Below are the code and all the weights of a small trained network. Each question names an input and a target symbol and asks about switching units off, where a switched-off unit gives its printed mean instead of its output.

import numpy as np


def w(rows, s, z=0):
    codes = np.array(rows[::2]) - 128.0
    scale = np.full(codes.shape[1], s)
    scale[-1] = z or s
    return codes * scale


def norm(h):
    return h / np.sqrt((h * h).mean(-1, keepdims=True) + 1e-5)


def f(y):
    return np.maximum(y, 0)


def softmax(a):
    e = np.exp(a - a.max(-1, keepdims=True))
    return e / e.sum(-1, keepdims=True)


def log_softmax(a):
    a = a - a.max(-1, keepdims=True)
    return a - np.log(np.exp(a).sum(-1, keepdims=True))


def net(x, mask):
    ids = ['ΔΠΣΨηθξτφ'.index(c) for c in x.split()]
    T = len(ids)
    res = E[ids] + P[:T]
    r = norm(res)
    for j in range(2):
        rows = slice(3 * j, 3 * j + 3)
        q, k, v = (r @ M[0][rows].T for M in (Q, K, V))
        z = softmax(np.where(np.tri(T) > 0, q @ k.T / 3**0.5, -1e9)) @ v
        o = O[0][rows]
        res = res + np.where(mask[j], z, o[:, -1]) @ o[:, :-1]
    y = f(norm(res) @ A[0][:, :-1].T + A[0][:, -1])
    res = res + np.where(mask[2:14], y, B[0][:, -1]) @ B[0][:, :-1]
    return log_softmax(norm(res)[-1] @ U[:, :-1].T + U[:, -1])


Q, K, V, O, A, B = {}, {}, {}, {}, {}, {}
E = w([
[140,101,127,120],'Δ',
[38,145,16,30],'Π',
[65,110,76,92],'Σ',
[92,254,43,224],'Ψ',
[170,136,53,230],'η',
[109,118,61,53],'θ',
[78,48,111,52],'ξ',
[105,99,96,184],'τ',
[170,115,84,161],'φ',
],0.0086)
P = w([
[154,133,229,86],'0',
[144,178,2,190],'1',
[122,158,50,192],'2',
[116,155,77,187],'3',
[114,160,76,180],'4',
[111,168,74,183],'5',
[118,167,88,170],'6',
[81,169,84,116],'7',
[84,168,94,114],'8',
[113,177,75,167],'9',
[73,179,82,117],'10',
[124,181,84,175],'11',
[76,185,81,106],'12',
],0.0061)
Q[0] = w([
[42,120,106,82],'head 1',
[101,178,75,102],'head 1',
[64,37,155,7],'head 1',
[181,144,84,199],'head 2',
[201,153,117,201],'head 2',
[11,115,52,161],'head 2',
],0.015)
K[0] = w([
[87,254,114,188],'head 1',
[134,191,137,80],'head 1',
[86,174,63,143],'head 1',
[118,189,118,158],'head 2',
[76,208,65,124],'head 2',
[153,166,203,104],'head 2',
],0.02)
V[0] = w([
[151,123,183,177],'head 1',
[71,191,85,153],'head 1',
[217,204,108,100],'head 1',
[94,10,172,164],'head 2',
[67,132,66,179],'head 2',
[112,55,113,72],'head 2',
],0.014)
O[0] = w([
[181,217,191,191,58],'head 1',
[176,161,135,12,254],'head 1',
[209,95,51,158,116],'head 1',
[101,109,223,176,71],'head 2',
[23,175,140,24,183],'head 2',
[114,10,197,112,93],'head 2',
],0.011,0.0065)
A[0] = w([
[158,42,185,92,95],'neuron 1',
[41,145,86,195,106],'neuron 2',
[132,61,143,176,127],'neuron 3',
[107,231,104,92,186],'neuron 4',
[136,96,42,71,209],'neuron 5',
[107,77,113,124,114],'neuron 6',
[169,171,113,224,233],'neuron 7',
[64,255,48,127,136],'neuron 8',
[71,127,85,104,73],'neuron 9',
[63,162,97,130,21],'neuron 10',
[85,58,197,82,2],'neuron 11',
[176,102,28,149,131],'neuron 12',
],0.012,0.0051)
B[0] = w([
[209,154,130,121,188],'neuron 1',
[222,70,190,223,162],'neuron 2',
[158,63,14,113,150],'neuron 3',
[210,63,136,114,221],'neuron 4',
[57,136,136,255,241],'neuron 5',
[96,170,92,122,154],'neuron 6',
[63,214,107,232,160],'neuron 7',
[217,39,208,57,246],'neuron 8',
[148,131,141,182,165],'neuron 9',
[228,48,140,95,153],'neuron 10',
[131,197,157,64,167],'neuron 11',
[48,211,90,149,173],'neuron 12',
],0.0082,0.012)
U = w([
[176,70,137,233,48],'Δ',
[15,151,76,74,130],'Π',
[133,54,157,113,215],'Σ',
[142,234,73,73,55],'Ψ',
[208,165,107,121,223],'η',
[140,37,55,176,15],'θ',
[169,16,184,168,41],'ξ',
[125,187,250,117,145],'τ',
[40,169,148,238,255],'φ',
],0.012,0.007)

Each question gives the input, a string of symbols that net reads in full, and the target symbol t.
The units are the heads (3 rows each of Q, K, V and O) and the neurons (one row each of A and B). Each row of codes is followed by its name. A weight is (code - 128) times the scale printed after its matrix; where a second scale follows, it is the last column's (O, A, B and U).
mask holds one flag per unit, heads first, then neurons. A switched-off unit (its flag False) gives its mean, the last column of its rows in O or B, instead of its output. The means were averaged over made-up inputs and are rounded, as every weight is.
A unit's drop is (log p(t) with every unit on - log p(t) with that unit switched off) / (log p(t) with every unit on - log p(t) with every unit switched off).
The circuit of an input: a set's keep is (log p(t) with only the set's units on - log p(t) with every unit switched off) / (log p(t) with every unit on - log p(t) with every unit switched off). Starting from the 12 units with the biggest drops (on a tie, the unit counted first), units are removed one at a time, each time the one whose removal leaves the highest keep (on an exact tie, the one counted first), for as long as the keep stays at least 0.8.
circuit, biggest first: the units of the circuit, biggest drop first
most important unit: the unit with the biggest drop
k most important neurons: the k neurons with the biggest drops, biggest first
which heads matter: for each layer, one digit per head in row order, 1 if its drop is at least 0.15 and else 0, layers parted by /
input Π Π Π, target Π: which heads matter : 10
input τ Δ φ ξ φ Ψ τ τ φ θ τ ξ, target τ: which heads matter : 01
input ξ τ τ τ τ Π φ, target ξ: most important unit : head 1
input φ Ψ θ θ, target φ: circuit, biggest first : (head 2; neuron 12; neuron 7)
input Π τ φ θ Π η Ψ τ Π Π Σ Σ Σ, target Π: circuit, biggest first : (head 2; neuron 8)
input Σ Ψ Π τ Σ Σ Σ τ φ, target Σ: 2 most important neurons : (neuron 8; neuron 4)
input φ Ψ τ Ψ τ Σ τ ξ ξ τ φ Ψ, target φ: which heads matter : 10
input ξ θ τ Π, target Σ: circuit, biggest first : (head 2; head 1)
input τ φ τ Σ θ, target τ: circuit, biggest first : (head 2; neuron 11)
input ξ η τ τ Σ φ τ Π ξ τ, target ξ: circuit, biggest first : (head 1; neuron 10; neuron 5)
input Π Σ Ψ Ψ Π τ Ψ τ Σ, target Π: circuit, biggest first : (neuron 8; head 2; neuron 4)
input Σ Ψ ξ Π Δ φ Δ Ψ, target Σ: which heads matter : 10
input Π ξ τ Π φ η Σ Π τ Σ ξ, target Π: which heads matter : 00
input τ τ φ φ τ τ Π, target τ: circuit, biggest first : (head 2; neuron 11)
input φ τ Π η Ψ τ, target φ: 2 most important neurons : (neuron 7; neuron 12)
input ξ Π τ Ψ Δ Π τ, target ξ: which heads matter : 10
input τ φ φ Π Π η φ Ψ φ θ τ Δ ξ, target τ: circuit, biggest first : (head 2; neuron 11)
input Π Ψ Ψ τ η Π τ φ Π τ Σ τ η, target Π: which heads matter : 10
input ξ Σ Π Π Σ η Ψ Π τ Ψ ξ Π, target Σ: which heads matter : 01
input Π Σ ξ τ τ η τ τ Π Π τ τ, target Π: most important unit : head 1
input Π Π τ η Π τ Σ φ Ψ θ, target Π: which heads matter : 01
input Δ θ τ Π φ τ ξ η, target Δ: which heads matter : 11
input Ψ ξ φ Π ξ Σ, target Ψ: circuit, biggest first : (head 2)
input Π Ψ ξ, target Π: circuit, biggest first : (neuron 8; neuron 4; head 2)
input φ τ Ψ Π η τ Σ Σ, target φ: which heads matter : 01
input Π τ τ, target Π: which heads matter : 11
input Σ Π φ τ Ψ φ Σ φ Δ τ, target Σ: most important unit : neuron 8
